Below is a small trained network, with its code and all its weights. Each question gives an input and a class and asks what happens when units are switched off, that is, made to give their printed mean instead of their output.

import numpy as np


def w(rows, s, z=0):
    codes = np.array(rows[::2]) - 128.0
    scale = np.full(codes.shape[1], s)
    scale[-1] = z or s
    return codes * scale


def f(y):
    return np.maximum(y, 0)


def log_softmax(a):
    a = a - a.max(-1, keepdims=True)
    return a - np.log(np.exp(a).sum(-1, keepdims=True))


def net(x, mask):
    res = np.array(x, float).reshape(1, 7) / 4 @ E
    y = f(res @ A[0][:, :-1].T + A[0][:, -1])
    res = res + np.where(mask, y, B[0][:, -1]) @ B[0][:, :-1]
    return log_softmax(res[-1] @ U[:, :-1].T + U[:, -1])


A, B = {}, {}
E = w([
[139,145,221,254,130,33,183,137,87,215],'x0',
[199,85,143,162,90,138,87,127,181,54],'x1',
[169,163,139,135,215,43,118,72,143,124],'x2',
[102,180,114,108,102,202,100,138,38,93],'x3',
[86,77,132,147,227,180,94,110,171,189],'x4',
[146,71,102,89,188,113,150,227,64,137],'x5',
[115,121,190,93,55,132,4,98,128,174],'x6',
],0.0086)
A[0] = w([
[177,136,171,127,63,97,1,110,195,132,127],'neuron 0',
[120,89,123,133,169,82,99,99,212,133,236],'neuron 1',
[137,121,111,110,179,73,123,118,178,122,125],'neuron 2',
[153,71,103,118,115,98,80,138,116,137,113],'neuron 3',
[110,104,85,139,132,138,206,113,130,119,91],'neuron 4',
[163,120,117,116,199,128,100,64,188,130,157],'neuron 5',
[128,79,174,176,157,148,118,144,81,125,200],'neuron 6',
[189,83,189,135,64,105,37,91,191,147,188],'neuron 7',
[116,152,168,184,60,172,118,83,107,74,145],'neuron 8',
[111,126,101,91,112,187,113,212,99,80,168],'neuron 9',
[124,81,80,24,187,150,136,228,102,165,127],'neuron 10',
[88,100,167,183,99,132,83,129,114,188,195],'neuron 11',
[143,128,177,160,197,151,121,83,170,140,217],'neuron 12',
[180,129,196,99,92,144,164,139,34,168,130],'neuron 13',
[85,188,194,67,119,141,21,103,77,179,148],'neuron 14',
[143,147,154,87,48,185,91,116,104,78,255],'neuron 15',
[129,167,115,66,69,175,113,94,139,116,107],'neuron 16',
[122,104,142,141,213,124,108,97,222,84,132],'neuron 17',
[87,85,150,155,118,194,73,160,110,164,193],'neuron 18',
[123,80,113,140,151,132,123,87,138,113,124],'neuron 19',
[93,126,69,92,125,209,31,72,99,113,222],'neuron 20',
[143,98,180,193,132,107,114,175,86,215,184],'neuron 21',
[138,60,196,159,117,101,184,187,97,174,129],'neuron 22',
[112,99,133,175,117,117,140,149,92,79,153],'neuron 23',
[99,84,154,72,101,179,126,155,157,123,129],'neuron 24',
[161,76,90,70,190,124,140,170,120,128,223],'neuron 25',
[107,96,74,89,149,129,176,140,81,144,100],'neuron 26',
],0.0095,0.0026)
B[0] = w([
[123,168,199,120,72,124,116,152,124,67,237],'neuron 0',
[114,105,176,172,84,134,163,133,84,109,209],'neuron 1',
[106,116,159,144,139,145,163,118,115,152,180],'neuron 2',
[146,158,170,86,107,155,124,128,171,77,159],'neuron 3',
[111,129,137,141,32,99,91,171,115,95,168],'neuron 4',
[64,60,197,146,148,182,164,83,84,148,202],'neuron 5',
[137,82,107,120,166,143,122,93,145,170,182],'neuron 6',
[136,124,203,45,47,156,137,134,178,37,241],'neuron 7',
[129,144,77,58,110,141,100,113,117,119,204],'neuron 8',
[126,130,79,88,144,119,115,132,136,152,211],'neuron 9',
[95,134,118,39,75,84,109,77,247,83,226],'neuron 10',
[51,83,149,71,107,180,133,14,189,129,215],'neuron 11',
[140,81,166,135,103,154,140,110,73,169,203],'neuron 12',
[88,97,146,174,129,126,123,118,135,170,190],'neuron 13',
[78,103,121,145,181,2,70,133,67,187,240],'neuron 14',
[159,157,90,85,117,82,103,135,100,157,229],'neuron 15',
[178,158,114,128,147,104,136,144,99,182,196],'neuron 16',
[103,74,147,156,139,140,172,132,42,118,205],'neuron 17',
[140,120,60,87,154,129,126,113,143,183,213],'neuron 18',
[104,95,126,149,100,102,168,100,87,128,156],'neuron 19',
[190,155,40,171,155,102,79,131,36,219,248],'neuron 20',
[83,98,127,155,148,192,164,86,85,169,230],'neuron 21',
[89,126,132,178,135,165,104,152,77,205,213],'neuron 22',
[84,101,136,104,123,134,101,108,91,199,164],'neuron 23',
[188,175,115,45,121,134,154,146,155,154,188],'neuron 24',
[112,103,179,75,99,138,89,75,121,154,203],'neuron 25',
[111,132,211,118,135,108,108,124,180,97,179],'neuron 26',
],0.0086,0.012)
U = w([
[230,232,209,130,59,155,189,181,114,48,148],'0',
[90,142,171,64,72,52,15,83,146,92,136],'1',
[116,109,130,147,149,134,87,117,210,159,33],'2',
[53,54,162,153,104,216,186,12,119,152,201],'3',
[230,190,10,86,111,149,51,73,146,159,148],'4',
[148,125,70,246,157,103,90,134,1,212,145],'5',
[199,157,106,172,200,108,116,166,220,68,4],'6',
],0.0075,0.0022)

Each question gives the input, the list of numbers given to net, and the class t.
The units are the neurons (one row each of A and B). Each row of codes is followed by its name. A weight is (code - 128) times the scale printed after its matrix; where a second scale follows, it is the last column's (A, B and U).
mask holds one flag per neuron, in row order. A switched-off neuron (its flag False) gives its mean, the last column of its row in B, instead of its output. The means were averaged over made-up inputs and are rounded, as every weight is.
A unit's drop is (log p(t) with every unit on - log p(t) with that unit switched off) / (log p(t) with every unit on - log p(t) with every unit switched off).
The circuit of an input: a set's keep is (log p(t) with only the set's units on - log p(t) with every unit switched off) / (log p(t) with every unit on - log p(t) with every unit switched off). Starting from the 12 units with the biggest drops (on a tie, the unit counted first), units are removed one at a time, each time the one whose removal leaves the highest keep (on an exact tie, the one counted first), for as long as the keep stays at least 0.8.
units of the circuit, in order: the units of the circuit, biggest drop first
k most important neurons: the k neurons with the biggest drops, biggest first
drop when u is switched off: that unit's drop, to one decimal
input [2,-1,2,7,8,-3,8], class 5: units of the circuit, in order -> neuron 20
input [2,3,1,8,4,-8,-3], class 5: units of the circuit, in order -> neuron 10; neuron 7
input [0,7,7,-4,-6,1,-4], class 3: units of the circuit, in order -> neuron 5; neuron 2
input [3,-2,8,6,-8,6,-5], class 3: 2 most important neurons -> neuron 20; neuron 14
input [4,7,1,6,0,0,-5], class 5: 4 most important neurons -> neuron 7; neuron 11; neuron 10; neuron 5
input [-5,7,6,-3,-8,-3,-7], class 3: 2 most important neurons -> neuron 5; neuron 17
input [-6,-5,0,6,-2,-4,7], class 5: 3 most important neurons -> neuron 14; neuron 20; neuron 10
input [-4,-6,5,8,-2,4,-3], class 1: 4 most important neurons -> neuron 26; neuron 10; neuron 25; neuron 18
input [6,5,-6,2,-3,-2,-7], class 5: 3 most important neurons -> neuron 7; neuron 11; neuron 10
input [0,-7,8,4,6,-8,6], class 5: 2 most important neurons -> neuron 14; neuron 20
input [-1,1,2,4,3,3,-6], class 1: 2 most important neurons -> neuron 21; neuron 10
input [-4,4,6,8,0,4,-7], class 1: 3 most important neurons -> neuron 25; neuron 10; neuron 26
input [1,6,7,-1,1,8,8], class 3: 3 most important neurons -> neuron 21; neuron 5; neuron 15
input [-6,-2,3,-7,-2,2,-1], class 3: units of the circuit, in order -> neuron 5
input [3,-4,5,1,-5,-4,-7], class 0: 2 most important neurons -> neuron 20; neuron 14
input [0,-8,-2,7,-4,-3,-4], class 5: 3 most important neurons -> neuron 7; neuron 10; neuron 11
input [-2,8,0,-7,-7,0,8], class 0: drop when neuron 14 is switched off -> 0.0
input [1,-3,4,-1,-8,5,-6], class 1: drop when neuron 10 is switched off -> 0.1
input [5,-6,3,8,0,0,5], class 5: drop when neuron 14 is switched off -> 0.6
input [7,-1,1,4,1,7,-7], class 3: units of the circuit, in order -> neuron 20
